Below are the code and all the weights of a small trained network. Each question names an input and a target symbol and asks about switching units off, where a switched-off unit gives its printed mean instead of its output.

import numpy as np


def w(rows, s, z=0):
    codes = np.array(rows[::2]) - 128.0
    scale = np.full(codes.shape[1], s)
    scale[-1] = z or s
    return codes * scale


def norm(h):
    return h / np.sqrt((h * h).mean(-1, keepdims=True) + 1e-5)


def f(y):
    return np.maximum(y, 0)


def softmax(a):
    e = np.exp(a - a.max(-1, keepdims=True))
    return e / e.sum(-1, keepdims=True)


def log_softmax(a):
    a = a - a.max(-1, keepdims=True)
    return a - np.log(np.exp(a).sum(-1, keepdims=True))


def net(x, mask):
    ids = ['ΘΦΩαζξσψ'.index(c) for c in x.split()]
    T = len(ids)
    res = E[ids] + P[:T]
    u = 0
    for l in range(3):
        q, k, v = (norm(res) @ M[l].T for M in (Q, K, V))
        z = softmax(np.where(np.tri(T) > 0, q @ k.T / 2**0.5, -1e9)) @ v
        res = res + np.where(mask[u], z, O[l][:, -1]) @ O[l][:, :-1]
        u += 1
        y = f(norm(res) @ A[l][:, :-1].T + A[l][:, -1])
        res = res + np.where(mask[u : u + 4], y, B[l][:, -1]) @ B[l][:, :-1]
        u += 4
    return log_softmax(norm(res)[-1] @ U[:, :-1].T + U[:, -1])


Q, K, V, O, A, B = {}, {}, {}, {}, {}, {}
E = w([
[161,88,178,131,135,115,130],'Θ',
[109,87,141,138,116,150,103],'Φ',
[125,112,138,136,117,182,70],'Ω',
[123,103,137,121,91,182,24],'α',
[67,125,118,121,158,140,76],'ζ',
[90,80,195,157,161,118,152],'ξ',
[95,132,67,178,152,92,82],'σ',
[122,7,125,82,179,166,104],'ψ',
],0.014)
P = w([
[140,174,119,97,118,67,188],'0',
[104,117,165,191,122,215,75],'1',
[5,135,155,105,81,142,128],'2',
[161,108,178,206,177,142,98],'3',
[20,112,147,105,82,133,145],'4',
[129,105,141,198,173,137,93],'5',
[25,110,143,98,93,128,134],'6',
[138,104,138,187,170,122,96],'7',
[38,93,128,101,83,114,125],'8',
[151,109,141,175,163,109,96],'9',
[64,84,105,90,79,99,125],'10',
[152,103,126,161,155,98,99],'11',
[77,77,95,83,77,71,130],'12',
[143,129,147,164,150,111,96],'13',
],0.012)
Q[0] = w([
[216,158,61,168,254,187,101],'0.h0',
[183,168,161,195,96,224,207],'0.h0',
],0.007)
K[0] = w([
[46,57,112,254,110,153,119],'0.h0',
[74,73,161,159,85,228,149],'0.h0',
],0.008)
V[0] = w([
[111,2,39,76,177,123,193],'0.h0',
[55,83,192,111,91,105,90],'0.h0',
],0.0062)
O[0] = w([
[246,45,165,167,34,123,94,123],'0.h0',
[158,100,29,127,47,186,188,253],'0.h0',
],0.012,0.0043)
A[0] = w([
[117,92,117,51,106,161,106,126],'0.n0',
[203,119,161,148,190,200,134,254],'0.n1',
[127,178,163,78,107,117,3,137],'0.n2',
[179,83,169,235,129,180,52,122],'0.n3',
],0.0069,0.0016)
B[0] = w([
[133,99,178,150,125,61,122,191],'0.n0',
[110,96,2,107,122,135,119,184],'0.n1',
[126,130,108,185,131,189,180,151],'0.n2',
[137,88,45,150,219,119,142,254],'0.n3',
],0.0092,0.0071)
Q[1] = w([
[202,58,154,252,131,57,86],'1.h0',
[144,126,199,3,49,165,127],'1.h0',
],0.0073)
K[1] = w([
[174,3,150,253,216,88,85],'1.h0',
[38,106,182,50,109,135,128],'1.h0',
],0.0058)
V[1] = w([
[152,243,90,172,10,170,131],'1.h0',
[96,254,215,242,126,196,185],'1.h0',
],0.0061)
O[1] = w([
[164,93,69,132,17,27,144,61],'1.h0',
[154,76,2,113,142,128,154,2],'1.h0',
],0.009,0.0064)
A[1] = w([
[115,130,7,158,166,157,171,2],'1.n0',
[222,42,185,139,163,57,111,145],'1.n1',
[169,108,132,80,212,253,160,122],'1.n2',
[146,59,60,101,137,77,151,122],'1.n3',
],0.0062,0.0031)
B[1] = w([
[193,187,191,200,80,240,111,217],'1.n0',
[79,153,52,113,147,170,41,209],'1.n1',
[2,58,149,192,77,133,169,254],'1.n2',
[168,161,196,31,135,148,29,172],'1.n3',
],0.007,0.0049)
Q[2] = w([
[183,103,6,174,245,161,150],'2.h0',
[114,142,2,87,147,84,207],'2.h0',
],0.0084)
K[2] = w([
[41,54,111,127,197,138,2],'2.h0',
[52,153,112,136,88,204,166],'2.h0',
],0.0099)
V[2] = w([
[127,207,120,255,171,104,43],'2.h0',
[139,101,76,66,233,124,59],'2.h0',
],0.0097)
O[2] = w([
[233,86,248,159,182,129,160,254],'2.h0',
[132,152,74,120,209,190,116,175],'2.h0',
],0.016,0.0019)
A[2] = w([
[49,106,65,52,54,149,177,77],'2.n0',
[154,137,230,118,108,203,126,34],'2.n1',
[173,140,246,138,46,129,147,122],'2.n2',
[101,36,198,146,166,119,113,3],'2.n3',
],0.011,0.0033)
B[2] = w([
[230,136,160,205,156,239,220,223],'2.n0',
[178,219,95,93,8,160,25,204],'2.n1',
[89,99,100,78,255,70,120,195],'2.n2',
[161,236,107,88,109,177,198,254],'2.n3',
],0.0092,0.008)
U = w([
[127,245,138,79,127,168,95,4],'Θ',
[103,53,182,178,74,110,161,158],'Φ',
[50,71,69,131,254,125,110,225],'Ω',
[164,134,118,162,89,195,252,15],'α',
[90,120,180,96,142,82,110,218],'ζ',
[89,165,34,113,82,133,129,148],'ξ',
[228,118,201,198,179,97,149,107],'σ',
[186,105,112,142,70,153,42,89],'ψ',
],0.0095,0.004)

Each question gives the input, a string of symbols that net reads in full, and the target symbol t.
The units are the heads (2 rows each of Q, K, V and O) and the neurons (one row each of A and B). Each row of codes is followed by its name. A weight is (code - 128) times the scale printed after its matrix; where a second scale follows, it is the last column's (O, A, B and U).
mask holds one flag per unit, layer by layer, with each layer's heads first. A switched-off unit (its flag False) gives its mean, the last column of its rows in O or B, instead of its output. The means were averaged over made-up inputs and are rounded, as every weight is.
A unit's drop is (log p(t) with every unit on - log p(t) with that unit switched off) / (log p(t) with every unit on - log p(t) with every unit switched off).
The circuit of an input: a set's keep is (log p(t) with only the set's units on - log p(t) with every unit switched off) / (log p(t) with every unit on - log p(t) with every unit switched off). Starting from the 12 units with the biggest drops (on a tie, the unit counted first), units are removed one at a time, each time the one whose removal leaves the highest keep (on an exact tie, the one counted first), for as long as the keep stays at least 0.8.
units of the circuit, in order: the units of the circuit, biggest drop first
k most important neurons: the k neurons with the biggest drops, biggest first
k most important neurons of layer l: the k neurons of layer l with the biggest drops, biggest first
input Ω ψ ζ Ω ψ α, target Ω: units of the circuit, in order : (0.n3)
input α Ω ξ α ψ ψ Θ ξ α ξ ψ, target α: units of the circuit, in order : (2.n0; 0.n3; 0.h0)
input ψ ξ Ω ζ Φ σ ξ α Φ ξ Ω, target ψ: units of the circuit, in order : (0.h0; 2.n0)
input ψ ψ Θ ψ α ψ Ω ψ ξ, target ψ: units of the circuit, in order : (0.h0; 1.n1)
input ξ Θ ξ ψ ψ Φ Θ Θ Φ, target ξ: units of the circuit, in order : (1.h0; 2.h0; 0.n3; 1.n0)
input Θ σ Ω ψ ψ α α Θ α ζ Θ σ α, target Θ: 4 most important neurons : (0.n3; 2.n1; 2.n3; 1.n0)
input ζ σ Ω ξ Ω ψ α Ω, target Ω: units of the circuit, in order : (0.n3; 2.n0)
input Φ Θ Ω, target Φ: 2 most important neurons : (0.n3; 2.n3)
input α Θ Φ Θ ξ σ α α Θ α ψ ψ ξ Φ, target Ω: 2 most important neurons of layer 1 : (1.n3; 1.n0)
input α Ω Θ Φ ζ σ ζ, target α: units of the circuit, in order : (2.n0; 0.n3; 1.h0)
input ζ ζ α ξ ξ ψ α, target ζ: units of the circuit, in order : (2.h0; 0.n3; 2.n2; 1.h0)
input ζ ψ Θ Θ α σ ξ ψ Φ Θ Φ, target ζ: 2 most important neurons : (0.n3; 2.n2)
input ψ α ψ ψ ξ α ξ Θ σ σ ψ ψ Θ Θ, target Ω: 3 most important neurons of layer 1 : (1.n0; 1.n1; 1.n3)
input ψ ψ σ ξ Φ α Ω Θ Φ Ω σ, target ψ: units of the circuit, in order : (0.h0)
input Φ α Θ Ω σ α ζ, target Φ: 2 most important neurons : (0.n3; 2.n0)
input Θ Θ σ ψ ψ, target Θ: units of the circuit, in order : (0.h0; 2.n3; 2.n1; 0.n3)
input ζ Ω ξ σ ξ α ζ, target ζ: 4 most important neurons : (0.n3; 2.n2; 1.n1; 1.n2)
input ξ ζ ζ, target ξ: 2 most important neurons of layer 0 : (0.n3; 0.n0)
input Ω σ Φ ζ σ ξ ψ ζ σ Φ ξ, target Ω: 2 most important neurons of layer 2 : (2.n0; 2.n1)
input ζ σ α α Θ σ σ, target ζ: most important neuron : (0.n3)
input Ω α ζ ψ ψ Θ, target Ω: units of the circuit, in order : (2.n0; 0.n1)
input ζ Ω ξ ψ σ ψ ξ α ξ Ω ψ α ζ, target ζ: units of the circuit, in order : (2.h0; 0.n3; 2.n2; 1.h0)
input ψ ζ Φ Θ α ξ Θ α ψ, target ψ: units of the circuit, in order : (0.h0; 1.n1)
input ζ ψ ξ α Θ α Θ Φ Θ Ω σ ξ ψ, target ζ: 2 most important neurons of layer 2 : (2.n2; 2.n0)
input ζ ψ ζ ψ σ ψ ξ Φ Ω, target ζ: 3 most important neurons : (0.n3; 2.n2; 1.n1)
